Below is a small trained network, with its code and all its weights. Each question gives an input and a class and asks what happens when units are switched off, that is, made to give their printed mean instead of their output.

import numpy as np


def w(rows, s, z=0):
    codes = np.array(rows[::2]) - 128.0
    scale = np.full(codes.shape[1], s)
    scale[-1] = z or s
    return codes * scale


def f(y):
    return y / 2 * (1 + np.tanh(0.7978845608 * (y + 0.044715 * y**3)))


def log_softmax(a):
    a = a - a.max(-1, keepdims=True)
    return a - np.log(np.exp(a).sum(-1, keepdims=True))


def net(x, mask):
    res = np.array(x, float).reshape(1, 4) / 4 @ E
    y = f(res @ A[0][:, :-1].T + A[0][:, -1])
    res = res + np.where(mask, y, B[0][:, -1]) @ B[0][:, :-1]
    return log_softmax(res[-1] @ U[:, :-1].T + U[:, -1])


A, B = {}, {}
E = w([
[158,209,153,30,115,42],'x0',
[101,2,148,94,120,54],'x1',
[205,94,123,232,49,101],'x2',
[87,146,244,176,83,130],'x3',
],0.0096)
A[0] = w([
[52,98,143,136,137,67,62],'neuron 0',
[69,58,76,144,95,168,89],'neuron 1',
[177,165,161,50,121,66,13],'neuron 2',
[57,134,220,168,120,90,223],'neuron 3',
[253,101,162,139,102,122,87],'neuron 4',
[149,115,109,175,102,89,24],'neuron 5',
[156,51,125,99,150,106,12],'neuron 6',
[101,61,136,136,140,110,44],'neuron 7',
[94,173,238,162,97,119,165],'neuron 8',
[140,117,165,69,231,181,129],'neuron 9',
[153,168,168,53,92,123,254],'neuron 10',
[168,212,134,139,119,228,34],'neuron 11',
[183,106,112,164,90,86,65],'neuron 12',
[119,185,121,199,172,187,106],'neuron 13',
[120,206,124,127,177,200,107],'neuron 14',
[44,65,97,152,183,225,49],'neuron 15',
[103,109,124,208,204,143,157],'neuron 16',
[70,123,187,75,159,171,97],'neuron 17',
[12,156,129,56,191,182,91],'neuron 18',
[156,166,157,124,116,47,94],'neuron 19',
[152,111,96,218,79,113,106],'neuron 20',
[198,57,56,59,182,140,130],'neuron 21',
[161,147,85,144,33,149,102],'neuron 22',
[183,139,49,95,145,104,160],'neuron 23',
[233,106,125,143,69,116,94],'neuron 24',
[92,42,158,96,152,72,32],'neuron 25',
[135,177,69,103,106,74,4],'neuron 26',
[197,119,56,121,161,129,131],'neuron 27',
[90,29,133,144,123,37,69],'neuron 28',
[73,127,91,184,119,158,86],'neuron 29',
[143,113,159,140,158,146,25],'neuron 30',
[70,122,134,65,211,188,99],'neuron 31',
[120,93,137,173,190,166,155],'neuron 32',
[173,168,75,193,78,104,108],'neuron 33',
[142,83,127,140,128,194,16],'neuron 34',
[149,138,112,176,126,77,29],'neuron 35',
[181,136,171,74,126,94,74],'neuron 36',
[132,208,98,206,158,104,24],'neuron 37',
],0.011,0.0029)
B[0] = w([
[89,133,84,128,71,176,177],'neuron 0',
[188,130,182,66,156,141,197],'neuron 1',
[155,190,188,99,173,127,219],'neuron 2',
[185,112,29,206,191,186,235],'neuron 3',
[78,121,182,122,145,86,193],'neuron 4',
[78,151,168,130,127,113,163],'neuron 5',
[119,144,95,103,86,199,175],'neuron 6',
[156,194,159,90,77,164,172],'neuron 7',
[178,64,65,214,184,216,232],'neuron 8',
[70,111,126,166,114,101,206],'neuron 9',
[148,120,125,104,159,119,218],'neuron 10',
[138,158,85,98,28,170,208],'neuron 11',
[43,104,158,148,113,72,186],'neuron 12',
[163,158,108,84,90,160,207],'neuron 13',
[89,144,78,98,55,74,203],'neuron 14',
[157,166,176,98,161,111,235],'neuron 15',
[169,130,158,70,176,93,201],'neuron 16',
[86,108,162,188,132,118,203],'neuron 17',
[73,71,175,159,100,90,255],'neuron 18',
[186,163,181,96,196,148,186],'neuron 19',
[81,98,134,100,172,105,226],'neuron 20',
[131,93,78,201,147,190,236],'neuron 21',
[42,135,89,145,114,73,183],'neuron 22',
[129,126,97,158,192,185,213],'neuron 23',
[53,106,181,146,142,73,205],'neuron 24',
[108,190,79,77,15,152,215],'neuron 25',
[150,191,140,116,156,166,172],'neuron 26',
[129,120,75,220,176,255,200],'neuron 27',
[138,179,91,116,41,171,232],'neuron 28',
[147,183,131,90,177,120,180],'neuron 29',
[96,131,161,117,164,183,126],'neuron 30',
[59,105,154,156,146,46,228],'neuron 31',
[167,136,158,71,183,90,191],'neuron 32',
[108,133,149,144,91,52,205],'neuron 33',
[146,164,183,99,173,167,164],'neuron 34',
[88,131,182,133,121,113,148],'neuron 35',
[149,141,155,85,144,135,183],'neuron 36',
[119,174,134,105,63,133,171],'neuron 37',
],0.0078,0.0098)
U = w([
[23,100,158,144,102,89,86],'0',
[117,162,81,74,5,160,107],'1',
[135,107,82,197,155,194,92],'2',
[170,151,179,41,170,126,105],'3',
[140,94,79,136,125,122,254],'4',
],0.016,0.0078)

Each question gives the input, the list of numbers given to net, and the class t.
The units are the neurons (one row each of A and B). Each row of codes is followed by its name. A weight is (code - 128) times the scale printed after its matrix; where a second scale follows, it is the last column's (A, B and U).
mask holds one flag per neuron, in row order. A switched-off neuron (its flag False) gives its mean, the last column of its row in B, instead of its output. The means were averaged over made-up inputs and are rounded, as every weight is.
A unit's drop is (log p(t) with every unit on - log p(t) with that unit switched off) / (log p(t) with every unit on - log p(t) with every unit switched off).
The circuit of an input: a set's keep is (log p(t) with only the set's units on - log p(t) with every unit switched off) / (log p(t) with every unit on - log p(t) with every unit switched off). Starting from the 12 units with the biggest drops (on a tie, the unit counted first), units are removed one at a time, each time the one whose removal leaves the highest keep (on an exact tie, the one counted first), for as long as the keep stays at least 0.8.
circuit, biggest first: the units of the circuit, biggest drop first
most important unit: the unit with the biggest drop
k most important neurons: the k neurons with the biggest drops, biggest first
drop of u: that unit's drop, to one decimal
input [-1,3,-2,4], class 2: most important unit => neuron 3
input [1,1,5,6], class 2: 2 most important neurons => [neuron 8; neuron 3]
input [2,-3,-4,3], class 0: 2 most important neurons => [neuron 18; neuron 27]
input [-7,3,7,6], class 0: 3 most important neurons => [neuron 12; neuron 24; neuron 20]
input [1,-7,-6,0], class 1: 4 most important neurons => [neuron 11; neuron 13; neuron 14; neuron 24]
input [8,5,7,7], class 3: 4 most important neurons => [neuron 19; neuron 2; neuron 36; neuron 18]
input [-2,-2,2,1], class 4: 3 most important neurons => [neuron 25; neuron 28; neuron 18]
input [-6,-7,-5,2], class 1: 3 most important neurons => [neuron 11; neuron 14; neuron 13]
input [-6,8,6,-8], class 1: 3 most important neurons => [neuron 28; neuron 25; neuron 7]
input [6,5,-2,5], class 3: 4 most important neurons => [neuron 2; neuron 19; neuron 21; neuron 27]
input [2,-4,-4,5], class 2: 3 most important neurons => [neuron 8; neuron 3; neuron 25]
input [-5,-2,-5,-4], class 0: 2 most important neurons => [neuron 31; neuron 18]
input [-1,0,-4,-3], class 0: 2 most important neurons => [neuron 3; neuron 8]
input [-2,5,-1,6], class 2: circuit, biggest first => [neuron 3]
input [-5,-4,0,3], class 3: drop of neuron 32 => 0.1
input [-6,-2,-5,-4], class 3: drop of neuron 15 => 0.6
input [5,-1,-6,8], class 2: drop of neuron 3 => 0.4
